[ 153  257   97  103   76 -453 -377  -90  359  770    9 -201  172  -13
 -247 -358   97 -297   51  -49  241  254   74  -88  -61   23 -296  -15
   93 -523 -279  336 -417 -375 -147 -202] : 2
[ 423 -251   33  337  326  213  221  229  -36   17  245 -145   22 -502
  166    0  180  -46 -340  -23 -260  -83 -270  -77 -288 -342  302  237
   42  457   -4  441 -302  219   18 -337] : 3
[ 229  116   68 -179    4  376  211  216   98 -125  456 -185   90 -541
  107  -41  298  -17 -500 -199 -157  100 -142   16 -436 -644  170  151
   88  143  -93  109  -89  119 -195   42] : 6
[ 553  -82   -3   57  -14  286  129  137 -267   37  183 -180   44 -675
  124   -8  195 -160 -172  -59  -76   51 -194  311 -422 -439  185  266
  -79  302  104  317  -81   85   41 -319] : 7
[  20  147 -166  605 -264 -188  186  144  266  543  -68 -262  305  -68
   63  176 -162  -23 -111 -362   30  100   43  229 -444 -405  -25 -109
  -40  -51 -156  693 -114 -339  166  212] : 2
[ 337  365   61 -108   66 -114  -26  201   63  261 -140 -287  206 -267
   87 -132 -189 -228 -463   41  -41  109  188  104 -305 -387  187 -161
  -73 -140  -37  492  -85 -401  -10 -317] : 6
[ 314  273 -123  629  115 -100  205   70  263  250 -123 -532  236 -515
  239    0 -293  195 -414 -274   47  197 -119  158 -607 -575  341   65
  133   56 -216  421  216 -301  205  107] : 0
[-422 -120  226  396  176 -236   88  -68 -268  182 -182  331  185   93
 -288  279  126  372   46   27  -35   87  184  209 -339 -506 -171   45
   -2 -102 -103  414  -62 -319   34  -15] : 7
[ 145 -276  103  171  156  395  197   68 -132  -42  235 -109   -8 -526
  195 -123  315   33 -328  -75 -137  167 -131  106 -155 -447  180  295
   45   93  -38  249  -45  -69    4 -138] : 3
[  67 -152  -15  153  137  321  186   61  -93  -37  327 -196  201 -439
  151 -268  115  173 -352 -177  -88  146  -82  136 -200 -306  148  158
   87   72   42  -84  144   55   78 -155] : 5
[ 108  735  -76    7  202 -238  -67  -16  496  402  170 -299   18  133
 -332    3  -27 -156 -204  162   81  125 -168 -211 -107 -399 -103   71
 -233 -274 -141  276 -346 -126 -297  161] : 1
[-102  -43  -24  518  479   80 -187 -144 -318 -276  140  371  181   33
  -98  194  258  363 -415  385 -387   57 -347 -287  126 -531 -104   18
 -102   62   75  605 -465  -19 -261 -174] : 3
[  -9 -219 -243  486  201 -167   12   13  178  243 -217 -282  261 -591
   -7  -92  -17  251 -350 -108  135  264  -24  366 -431 -691  190  -56
  -63 -154 -191  338   33 -563  154   -3] : 2
[ 326 -335   18  449  318  282  576 -132 -136 -129  340  -32   80 -364
  387  -22  288  312 -305  119  -63  179 -202 -121 -387 -218  369  364
   77  160  203  307   25  164   44 -133] : 1
[-236 -573  151  499  109  -30 -114 -283 -187 -147   43  391  -93  123
 -198  253  209  490   41  161 -118  293 -166   33 -367 -265  -59  219
  -75   35  -98  137 -245  -63   65   85] : 0
[ 307  147 -257  252  329   -7  195  104  138   73 -331 -439  156 -485
    5  136 -290  118 -390 -142  110  199    1   33  106 -362  299  -83
  260   75  -26  694 -118  -81  196  145] : 6
[ 302 -265   85  253   44  188  101   64 -191 -142  269    3  114 -601
  168   41  276  -87 -315 -228 -241  226  -47  300 -396 -327  278  279
  100  425   85  240 -141   -3   92 -216] : 4
[ 424   67   82  384   28 -512 -565 -160  -10  829 -311  -76  128 -107
 -336 -286  153 -468  341 -225  150  389  -40  204   53   35 -312  -33
   98 -373 -350  485 -555 -375  112 -223] : 0
[-195 -305  173  386  240   66   70 -236 -346  -75 -235  294 -105   41
 -125  311  174  282 -203   43 -174  175   54  -95 -194 -264   65  109
 -173  -36  -46  419 -106  -82    3   97] : 7
[-108  -86   14  841  386  -42  412 -222 -379   19 -190  331  170    9
   33  205   62  357 -246  127 -175   19   -3   64 -275 -319  120   66
 -180   65   55  406   13 -197  176 -140] : 6
[  85  362   83  -55 -102 -323 -663  116  216  795  109 -194  202   99
 -265 -148  190 -326   61 -280   49  295  -78  177   35 -192 -274  -10
   64 -133 -205  459 -472 -317 -122  -84] : 2
[-389 -169  232  539  128 -216 -185  -66 -343   60   81  439  192  109
 -179  408  248  410  -24   10 -301  243  117   57 -381 -332 -121   78
   14  140  -49  420 -297 -142   58 -245] : 4
[ 136  113   63  160   58  355  184  140   25 -213  279 -197 -183 -766
   68  172  193  109 -362 -148  -61  -54  -19  109 -350 -625  209  357
  128  265  -54  252   76   53   21   76] : 0
[ 442  376  128  170 -106 -349 -154  145   59  660 -243 -257  -19 -316
   -6  -26  -16   27  -64  -73  117   62  105  275 -448 -658  175  -24
    7 -128 -116  448   -4 -317  270 -174] : 1
[ -10  173 -254  403  160   46   76  191  187  367 -155 -281   97 -230
  174  -16 -343  107 -311  -24   89  341   15  -76 -302 -126  120   24
 -202 -292 -321  838   48 -418  263  190] : 5
[   7  -41  310   57   81  -11 -110 -112 -159  136 -105  320  -22   61
 -286  391  261  356 -358  127  158  225  -62 -168 -224 -580 -131   96
  -41    2  -14  558 -225 -119 -181  197] : 7
[ 217  338 -160  -13  148 -360 -398  308  281  381   19 -193  196 -247
 -205 -243    8 -210   -7 -124 -136  165 -184   74 -411 -255 -141 -119
   90   46 -292  343 -524  -58  -59 -331] : 7
[ 404    8   40   -8  163  203  431   82  -25 -256  491  -52   57 -649
  358 -262  111 -252 -467   27   29   31 -277  219 -391 -510  384  330
 -134  401  119  280 -165   -9 -167 -149] : 5
[ 138  232  197   82 -140 -150 -341  -46   97  300   54 -436   81  -11
 -328  109 -228   77   74 -160  127  170 -114  273  222 -286  -72  -60
  113   25 -145   34 -433   -7  -19  178] : 5
[ 396  -22   57  189  179 -352  -70  -19  114  708 -295 -196   36 -129
 -553 -135  195 -496  292 -198   68  246 -119  200 -296 -201 -288  177
  177 -179 -326  537 -490  -83   79 -304] : 3
[ 298   32   73 -167  173  338   82  244  -69  -43  458 -253  -21 -774
   15 -152  201  -14 -423 -120   22  160 -183  280 -253 -626  191  287
  -22  166  -14  245 -183   57  -43  -76] : 3
[ 321    3  -61   48   14  277  110  114   15  -13  471 -197  143 -513
  124 -140  328   65 -520 -142 -153  207 -158  208 -481 -566  249  167
 -100  160  164   85  -60   36  -10  -74] : 1
[ 318  138 -202  485  263 -119   17  229  324  356  -33 -293   40 -255
  143  -35  -57   61 -154  244 -145   71   24 -193 -550 -244  117   60
   12   47  -64  636 -253 -250  203 -226] : 2
[ 329  173  -68  -72   86  233  -46  163  132 -223  334 -198   55 -627
  190  -40  -26  117 -491  -63 -207   29 -154  -51 -180 -380  351  105
   -7  295 -108  -53 -135   25 -120  -55] : 0
[ 375 -335  148  221  151  155  208  168  -74 -127  233  -38   45 -513
  224   67  145  111 -194   20  -95   53 -154  243 -138 -312  314  153
  125  568  145  218 -436   -1   23 -219] : 0
[ 136  405 -300  411  141 -109   33   92  270   92 -140 -228  249 -613
  242 -271 -169   35 -385   25 -163  298  212  432 -267 -634  320   87
  -19    9  -81  363   38 -897  337   49] : 4
[-114  305 -163  338  109  -60 -252  396  270  309  -38 -313  226 -549
   75  -28 -241  281 -511 -136   -3  135   90   49 -398 -436  115 -144
 -143  -98 -543  174  205 -552  183 -142] : 4
[ -39 -125  258  123  246  -54  -51   11  -54  177   45  333 -182  239
 -411  387  339  158 -210  170   16   75 -313 -109 -235 -650 -153  232
  -89   45 -118  786 -345   53 -211   79] : 1
[  21 -352   90  468  367  -95  317 -251 -329    8 -167  355    4   -8
  -55  315  241  121 -152   11   51  317 -401 -134 -446 -323   75  260
 -151  146 -184  523 -138  104 -128  -93] : 3
[  83  437 -108    2  -40 -365 -287  210  280  646  280 -287  346   67
 -381   51  -33 -346  148 -159  -11  251 -278  100 -146 -403 -265   76
  -27 -130 -355  577 -490  -34 -243 -242] : 1
[-186  503  -28 -210 -177 -489 -459 -103  254  561   19 -238  292  142
 -295  144  -14 -246  121 -153  138  372  161 -274  173   65 -249  -20
   87 -241 -370  625 -573 -281 -260 -474] : 4
[ 366 -220   10  317  256  235   91  -40 -128 -146  196 -129 -113 -664
  275  -66  150  -66 -147  -33  -36   73 -205  100 -243 -200  393  346
  -26  545  103  316 -176   22  102  -54] : 6
[  65  680 -235  580  -30 -115   31  250  195  462  -78 -503  179 -516
   19  150    7   37 -261 -368  104  318  106  387 -132 -677   51  -62
   49  -57 -202  380 -100 -368  286  169] : 0
[  62   60  124  -11  343  -68   62 -212 -150   44    1  233 -101  146
 -152  168  360  202 -521  294   65  194 -102   59 -140 -455  231  138
 -410   55  373  431 -344 -170  -90   26] : 3
[ 129  509  -77  526  -25 -242 -288  172  264  461  -55 -325  257 -307
   86   64  -77  204 -303  -72  -21  155   70  135 -300 -495   61 -122
   37  -82  -66  413 -117 -450  160  -19] : 0
[ 277  549    8 -222 -130 -309 -727  240  295  634  264 -370  122 -176
 -449 -133  -52 -430  103 -191   56  181 -196  144  -12 -204 -257   44
   41 -216 -407   70 -413  100 -130 -233] : 6
[ 241  578  -38  276  -30 -142  -94  178  265  484  105 -564  147 -432
  283 -125 -330 -205 -438 -216  230  353  -47  310 -202 -423  314    2
 -265 -218 -105  622  -99 -419   80  310] : 5
[-265 -266   45  693  155 -187   89 -201 -132  144 -249  556  192  104
 -130  171  153  327 -220    9 -309  183   78   -6 -158 -547   10   55
 -111   17  -28  291 -186 -292   83   93] : 7
[  39  763 -253  330  182  -98 -149  307  258  138  156 -269  174 -323
  257 -103  -83 -120 -530  -70   42  207   89  -37   12 -477  141  -47
   34  206  -60  646 -167 -390  133  165] : 6
[ 351  215  106   78   15 -378 -189   -7  212  464  -57 -213    7 -108
 -349  -94   -4 -566   42 -341  190  320 -400  232 -414 -285 -184   73
  -24 -128 -261  348 -391  107 -199   87] : 3
[ -98 -171   87   65  233  -86   19  -75 -237  179 -158  367   27  240
 -211  176  359  203 -153   28   90  247  -39   12 -181 -387  -28  -72
 -261  121  127  294 -145 -208  -24  171] : 1
[ 255   41   70 -133 -223 -382 -475 -141  238  510  -40 -175  162  177
 -182 -185   68 -369  338 -118  114  154  -66   94   62  443 -167   46
  247  -66  -36  280 -459  -86  -44 -267] : 5
[ 350 -214  -80  135  142  313  260  174  -90 -182  360 -190  111 -588
   53   72  309   46 -431  -25 -315 -243 -184  307 -461 -499  269  230
   34  423   46  457 -225   39  -31 -441] : 2
[ 707  -30  -26  348  117  250  316   -7  -98  -56  314 -230 -101 -672
  215  -66  141 -129 -223  -10 -117   35 -219  173 -553 -190  317  366
  -67  335  168  311 -236  191  133 -275] : 0
[ 202  308 -177  297 -203  -54   80   15  121  144  177 -395  209 -291
   91  135 -112 -143  -32  -65 -125  128 -190  386 -403 -706  106  238
  -10  -91  -60  873 -179 -275    0  -73] : 0
[ 451  -90    8   17  -10  386  359  -40 -223 -328  376 -354  129 -514
  244  -12  107   67 -204 -136   82    7 -416  427 -444 -347  235  276
   95  337  138   94  183  132  -85 -119] : 0
[ 355   19  -14   89 -167  -27    9  152   29  170 -158 -257   55 -781
  118 -102   18 -155 -288 -307  -16   79  100  409 -358 -500  261   80
  122   36 -276  428  -60 -302  172 -207] : 7
[ 102  352  190  242 -150 -257 -264 -160  275  549   -5 -321   64   85
 -160  -58  179 -307  -88 -263   42  117 -135   71 -387 -276 -135  112
  -16 -204 -156  557 -271 -225 -188    5] : 7
[ -77 -183  -29  113  396   46  192 -192 -257 -324  -48  499   26   96
 -188  216  176  220 -360  339  -94  -80 -169  -44  241 -246   91   71
 -229   51  -15  351 -271  -95 -166   41] : 5
[ 170  332 -277  314  -23  -82 -323   66  281  326 -140 -420   47 -448
  -42  147 -166  -31 -174  -60  116  104 -266  -25 -199 -475   91   27
 -206  119 -246  639 -212 -281   14   96] : 5
[ 455  251 -198  188  -23 -142  -28  135  201  278  -20 -276  117 -497
  -32  -91   26  -20 -305  -34  -22  254  -22  467 -222 -899  272  156
  134    5  176  458 -165 -184  324   96] : 5
[-135  503  211 -271 -160 -461  -71  139  262  488  205 -242  226   63
 -193   64  -93  -28  158  -83  240  149  101  226 -299 -206 -154  -27
  119 -166 -114  360 -341 -187 -215 -280] : 1
[ 233  439  -60   90 -165 -216   48  204  239  455 -174 -347  177 -266
 -211  321 -162  136 -359 -147   78  224  319  297 -331 -815  205  192
  225 -115 -112  718   71 -303  339  202] : 7
[ 334  522   46   15  -64 -261 -181  -48  206  560  -48 -187  -26  -99
   84 -530   68 -592   75 -126  226  262  333 -247  117  408 -199  -57
   40 -191  -45  174 -418 -258   51 -188] : 7
[  11   60   89  364  287 -106  109 -173 -297 -305   82  414  -34  101
 -108  406  107   86 -390  196 -170  104 -267   51  -19 -494  153  155
 -242  435  284  555 -504  116 -164   62] : 3
[ 253  331   94  201 -240 -231 -227 -116  141  664  -42 -133   76 -257
 -270  -19  238 -289  -35 -236  302  408  -26  -19 -399 -161 -329  185
   34 -370 -441  405 -217 -239  -20 -106] : 3
[  34  343   68  172  156 -184 -307   50   73  671   79 -331  143 -130
 -211 -171  231 -254   25  -38   17   91   41   41 -187 -164 -170   36
 -130 -298 -243  517 -359 -324  -48 -452] : 6
[  64   95   80  337   -9  -67  168  370  316  573 -322 -227  120 -389
  194 -129  -78  -25 -250 -265  140  196  221   48 -509 -663   67   11
  155   65 -306  534  184 -607  239  128] : 7
[ 125  259 -336  807  449  -28  221   77  307  387  -79 -412  320 -275
  176 -116 -243  136 -299   92 -220  -60  -66  -44 -294 -226  299  108
 -145 -167 -253  451  166 -432  232  -59] : 6
[-176 -102   52  485  571  -48   66  -48 -323  -48 -138  426   17   52
  -38  229  207  369 -378  251 -237  214 -299  198 -137 -441  175  189
 -171   75   -5  510 -151 -136   26 -141] : 5
